Below are the code and all the weights of a small trained network. Each question names an input and a class and asks about switching units off, where a switched-off unit gives its printed mean instead of its output.

import numpy as np


def w(rows, s, z=0):
    codes = np.array(rows[::2]) - 128.0
    scale = np.full(codes.shape[1], s)
    scale[-1] = z or s
    return codes * scale


def norm(h):
    return h / np.sqrt((h * h).mean(-1, keepdims=True) + 1e-5)


def f(y):
    return y / 2 * (1 + np.tanh(0.7978845608 * (y + 0.044715 * y**3)))


def log_softmax(a):
    a = a - a.max(-1, keepdims=True)
    return a - np.log(np.exp(a).sum(-1, keepdims=True))


def net(x, mask):
    res = np.array(x, float).reshape(1, 7) / 4 @ E
    u = 0
    for l in range(4):
        y = f(norm(res) @ A[l][:, :-1].T + A[l][:, -1])
        res = res + np.where(mask[u : u + 4], y, B[l][:, -1]) @ B[l][:, :-1]
        u += 4
    return log_softmax(norm(res)[-1] @ U[:, :-1].T + U[:, -1])


A, B = {}, {}
E = w([
[129,122,134,128,124,129,143,133,131,132,127,116],'x0',
[141,132,150,118,121,118,135,137,115,113,116,115],'x1',
[99,121,51,254,92,155,167,228,82,93,144,117],'x2',
[121,137,144,134,136,122,123,140,136,152,123,135],'x3',
[133,128,132,130,131,117,116,124,128,122,119,137],'x4',
[155,53,150,72,123,191,132,174,130,93,112,231],'x5',
[12,133,168,90,79,101,87,129,219,35,173,124],'x6',
],0.0086)
A[0] = w([
[121,165,166,88,174,173,116,42,99,170,88,88,51],'0.n1',
[52,142,168,3,118,100,136,46,165,135,113,134,12],'0.n2',
[142,156,130,168,132,111,178,30,161,95,148,109,238],'0.n3',
[137,201,16,117,145,81,180,106,104,175,7,72,68],'0.n4',
],0.0062,0.0011)
B[0] = w([
[82,177,138,131,172,82,234,24,42,152,104,185,184],'0.n1',
[150,55,155,134,174,193,35,199,100,152,254,58,253],'0.n2',
[129,183,222,64,148,26,116,137,107,226,68,72,170],'0.n3',
[99,92,209,251,182,130,190,112,157,57,238,210,212],'0.n4',
],0.0056,0.0059)
A[1] = w([
[57,169,111,175,71,125,115,196,183,66,89,109,4],'1.n1',
[237,111,155,80,152,155,163,96,106,179,153,194,138],'1.n2',
[208,137,79,174,139,140,172,160,49,173,84,154,39],'1.n3',
[92,176,157,253,135,105,77,116,141,127,209,47,112],'1.n4',
],0.0064,0.0026)
B[1] = w([
[96,176,125,120,106,81,135,88,144,119,73,194,190],'1.n1',
[136,162,54,104,2,186,130,56,197,140,54,124,200],'1.n2',
[88,68,115,118,132,115,55,135,66,188,133,104,197],'1.n3',
[210,167,91,118,142,152,117,121,106,87,94,79,254],'1.n4',
],0.0093,0.0074)
A[2] = w([
[172,160,120,108,128,120,185,72,100,186,154,165,22],'2.n1',
[95,2,118,75,96,160,54,181,103,119,169,162,5],'2.n2',
[57,123,177,102,141,151,161,189,140,48,133,224,94],'2.n3',
[77,154,161,114,94,66,92,107,126,161,186,138,218],'2.n4',
],0.0066,0.0015)
B[2] = w([
[161,186,79,132,97,138,202,137,163,45,144,211,162],'2.n1',
[126,85,197,52,162,55,177,190,95,185,82,166,255],'2.n2',
[129,141,154,255,161,145,161,70,169,74,214,173,211],'2.n3',
[198,149,121,137,213,128,185,162,120,82,184,36,168],'2.n4',
],0.0094,0.0054)
A[3] = w([
[116,191,117,127,120,23,77,154,191,82,138,3,88],'3.n1',
[174,201,131,61,162,77,210,10,131,224,59,129,85],'3.n2',
[251,133,75,235,122,118,100,66,58,164,196,124,140],'3.n3',
[140,244,78,90,74,15,170,96,144,53,160,146,5],'3.n4',
],0.0062,0.0019)
B[3] = w([
[68,113,61,125,77,219,55,60,54,245,80,119,254],'3.n1',
[35,93,90,206,127,182,129,111,174,10,201,183,242],'3.n2',
[170,137,245,69,192,61,152,186,184,56,119,69,253],'3.n3',
[54,122,129,134,87,24,171,207,163,254,156,232,232],'3.n4',
],0.0082,0.0052)
U = w([
[99,151,145,224,166,107,206,90,173,39,195,201,251],'0',
[155,119,42,106,35,216,117,58,175,99,72,179,86],'1',
[132,145,121,77,168,175,35,73,91,173,170,8,129],'2',
[160,50,230,41,169,129,99,161,193,111,191,161,3],'3',
[237,162,162,151,182,72,154,193,114,82,82,44,108],'4',
[146,42,104,123,105,125,152,202,51,200,69,185,149],'5',
[59,205,59,168,33,84,98,130,132,183,77,141,68],'6',
],0.016,0.002)

Each question gives the input, the list of numbers given to net, and the class t.
The units are the neurons (one row each of A and B). Each row of codes is followed by its name. A weight is (code - 128) times the scale printed after its matrix; where a second scale follows, it is the last column's (A, B and U).
mask holds one flag per neuron, layer by layer. A switched-off neuron (its flag False) gives its mean, the last column of its row in B, instead of its output. The means were averaged over made-up inputs and are rounded, as every weight is.
A unit's drop is (log p(t) with every unit on - log p(t) with that unit switched off) / (log p(t) with every unit on - log p(t) with every unit switched off).
The circuit of an input: a set's keep is (log p(t) with only the set's units on - log p(t) with every unit switched off) / (log p(t) with every unit on - log p(t) with every unit switched off). Starting from the 12 units with the biggest drops (on a tie, the unit counted first), units are removed one at a time, each time the one whose removal leaves the highest keep (on an exact tie, the one counted first), for as long as the keep stays at least 0.8.
circuit, biggest first: the units of the circuit, biggest drop first
top k neurons: the k neurons with the biggest drops, biggest first
top k neurons in layer l: the k neurons of layer l with the biggest drops, biggest first
drop of u: that unit's drop, to one decimal
input [1,2,-3,-2,2,6,-6], class 1: circuit, biggest first : 1.n2
input [-7,-6,1,6,2,-3,-5], class 4: top 3 neurons : 3.n3; 1.n1; 1.n3
input [2,7,0,2,-6,-4,-2], class 0: top 3 neurons : 0.n2; 0.n1; 3.n2
input [8,-1,-5,4,8,1,-4], class 1: top 2 neurons : 1.n2; 2.n3
input [8,-7,1,-4,8,-1,-8], class 4: top 3 neurons : 3.n3; 0.n4; 1.n3
input [-4,-5,-6,2,3,0,6], class 2: circuit, biggest first : 2.n4; 3.n1
input [-4,-3,-6,-5,-7,4,0], class 1: top 2 neurons : 1.n2; 0.n1
input [-5,-3,1,-6,3,-6,0], class 4: top 3 neurons : 0.n4; 3.n3; 1.n2
input [-6,-4,-8,1,8,0,-5], class 0: top 3 neurons : 3.n2; 0.n1; 3.n1
input [4,6,-3,4,-1,5,0], class 1: top 2 neurons in layer 1 : 1.n2; 1.n3
input [-1,5,2,1,-6,-4,0], class 4: top 3 neurons : 0.n4; 3.n3; 1.n4
input [-2,5,1,-5,-4,8,5], class 0: top 2 neurons : 2.n3; 1.n3
input [-6,-5,0,-4,4,0,-6], class 0: top 2 neurons in layer 1 : 1.n2; 1.n4
input [-7,-3,7,6,8,-1,-4], class 4: circuit, biggest first : 3.n3
input [-7,-5,4,-2,-6,-2,1], class 6: top 2 neurons : 0.n2; 1.n1
input [-7,2,-5,6,-6,-6,-1], class 0: top 2 neurons : 0.n1; 3.n2
input [-7,4,-4,-4,7,-2,2], class 2: drop of 0.n2 : 1.3
input [-8,8,6,-7,8,-1,7], class 6: drop of 3.n4 : 0.0
input [2,-8,-2,0,3,-1,-6], class 0: drop of 0.n4 : 0.2
input [-4,-1,-4,-7,-8,0,-7], class 0: circuit, biggest first : 3.n2
input [-8,7,-6,-3,-4,-1,2], class 2: drop of 0.n2 : 2.9
input [3,4,-6,5,3,1,-5], class 1: top 2 neurons : 1.n2; 2.n3
